Below are the code and all the weights of a small trained network. Each question names an input and a class and asks about switching units off, where a switched-off unit gives its printed mean instead of its output.

import numpy as np


def w(rows, s, z=0):
    codes = np.array(rows[::2]) - 128.0
    scale = np.full(codes.shape[1], s)
    scale[-1] = z or s
    return codes * scale


def norm(h):
    return h / np.sqrt((h * h).mean(-1, keepdims=True) + 1e-5)


def f(y):
    return y / 2 * (1 + np.tanh(0.7978845608 * (y + 0.044715 * y**3)))


def log_softmax(a):
    a = a - a.max(-1, keepdims=True)
    return a - np.log(np.exp(a).sum(-1, keepdims=True))


def net(x, mask):
    res = np.array(x, float).reshape(1, 7) / 4 @ E
    u = 0
    for l in range(3):
        y = f(norm(res) @ A[l][:, :-1].T + A[l][:, -1])
        res = res + np.where(mask[u : u + 4], y, B[l][:, -1]) @ B[l][:, :-1]
        u += 4
    return log_softmax(norm(res)[-1] @ U[:, :-1].T + U[:, -1])


A, B = {}, {}
E = w([
[115,133,166,147,122,18],'x0',
[89,97,98,86,209,120],'x1',
[232,168,89,162,154,145],'x2',
[36,76,145,145,117,144],'x3',
[103,154,104,183,134,76],'x4',
[98,189,134,91,171,202],'x5',
[169,97,18,2,122,88],'x6',
],0.0087)
A[0] = w([
[112,80,61,183,5,173,1],'L0N1',
[59,75,66,154,213,152,16],'L0N2',
[101,114,198,133,166,151,219],'L0N3',
[60,98,196,35,118,23,86],'L0N4',
],0.015,0.0036)
B[0] = w([
[84,17,103,125,188,174,178],'L0N1',
[67,168,156,41,165,81,201],'L0N2',
[127,162,129,129,161,196,219],'L0N3',
[8,146,153,8,114,83,254],'L0N4',
],0.015,0.0076)
A[1] = w([
[81,103,185,73,81,220,144],'L1N1',
[46,137,158,241,36,137,132],'L1N2',
[96,136,228,213,52,125,5],'L1N3',
[91,55,175,176,7,83,109],'L1N4',
],0.015,0.0028)
B[1] = w([
[160,119,134,152,177,202,254],'L1N1',
[171,253,105,226,132,130,176],'L1N2',
[83,96,66,199,60,159,164],'L1N3',
[59,43,128,31,100,243,165],'L1N4',
],0.013,0.0094)
A[2] = w([
[118,83,100,163,215,75,126],'L2N1',
[59,77,151,152,92,32,111],'L2N2',
[136,16,162,96,65,58,109],'L2N3',
[163,130,4,128,101,106,253],'L2N4',
],0.018,0.0032)
B[2] = w([
[48,166,78,112,64,142,168],'L2N1',
[66,200,164,141,178,174,218],'L2N2',
[77,190,233,249,48,43,225],'L2N3',
[138,220,138,61,44,100,254],'L2N4',
],0.012,0.0057)
U = w([
[137,151,126,222,77,105,161],'0',
[134,56,97,146,191,126,67],'1',
[229,187,110,63,85,90,176],'2',
[130,127,146,153,193,248,162],'3',
[180,63,112,141,150,60,2],'4',
[29,129,165,46,146,111,180],'5',
[144,23,163,146,121,110,60],'6',
],0.016,0.009)

Each question gives the input, the list of numbers given to net, and the class t.
The units are the neurons (one row each of A and B). Each row of codes is followed by its name. A weight is (code - 128) times the scale printed after its matrix; where a second scale follows, it is the last column's (A, B and U).
mask holds one flag per neuron, layer by layer. A switched-off neuron (its flag False) gives its mean, the last column of its row in B, instead of its output. The means were averaged over made-up inputs and are rounded, as every weight is.
A unit's drop is (log p(t) with every unit on - log p(t) with that unit switched off) / (log p(t) with every unit on - log p(t) with every unit switched off).
The circuit of an input: a set's keep is (log p(t) with only the set's units on - log p(t) with every unit switched off) / (log p(t) with every unit on - log p(t) with every unit switched off). Starting from all 12 units, units are removed one at a time, each time the one whose removal leaves the highest keep (on an exact tie, the one counted first), for as long as the keep stays at least 0.8.
units of the circuit, in order: the units of the circuit, biggest drop first
most important unit: the unit with the biggest drop
k most important neurons: the k neurons with the biggest drops, biggest first
top k neurons in layer l: the k neurons of layer l with the biggest drops, biggest first
drop when u is switched off: that unit's drop, to one decimal
input [8,-7,3,0,-4,0,-8], class 0: units of the circuit, in order : [L1N3]
input [-3,6,0,-5,4,-3,7], class 2: units of the circuit, in order : [L0N4, L2N4]
input [2,-7,4,5,3,2,-3], class 0: 2 most important neurons : [L0N4, L1N2]
input [2,-6,-7,5,2,-7,-4], class 3: top 2 neurons in layer 1 : [L1N2, L1N1]
input [7,-4,5,-8,0,7,-3], class 2: 2 most important neurons : [L1N1, L2N3]
input [-5,-2,2,-3,1,-6,-8], class 0: 3 most important neurons : [L0N4, L1N2, L1N3]
input [5,-5,-7,-4,7,6,-6], class 0: 2 most important neurons : [L1N2, L1N3]
input [7,-4,-3,-2,5,-2,-6], class 0: 2 most important neurons : [L1N2, L1N3]
input [-1,6,-5,-8,2,2,-6], class 3: 2 most important neurons : [L0N3, L0N4]
input [-1,-4,-2,-3,2,-1,0], class 1: 2 most important neurons : [L0N1, L2N4]
input [-1,-3,-4,-5,8,3,5], class 2: drop when L0N2 is switched off : 0.2
input [6,-4,1,-7,8,3,-3], class 0: drop when L1N3 is switched off : 0.2
input [-2,-1,0,8,-5,8,0], class 3: drop when L0N1 is switched off : 0.0
input [7,5,3,5,-3,0,-8], class 3: most important unit : L0N3
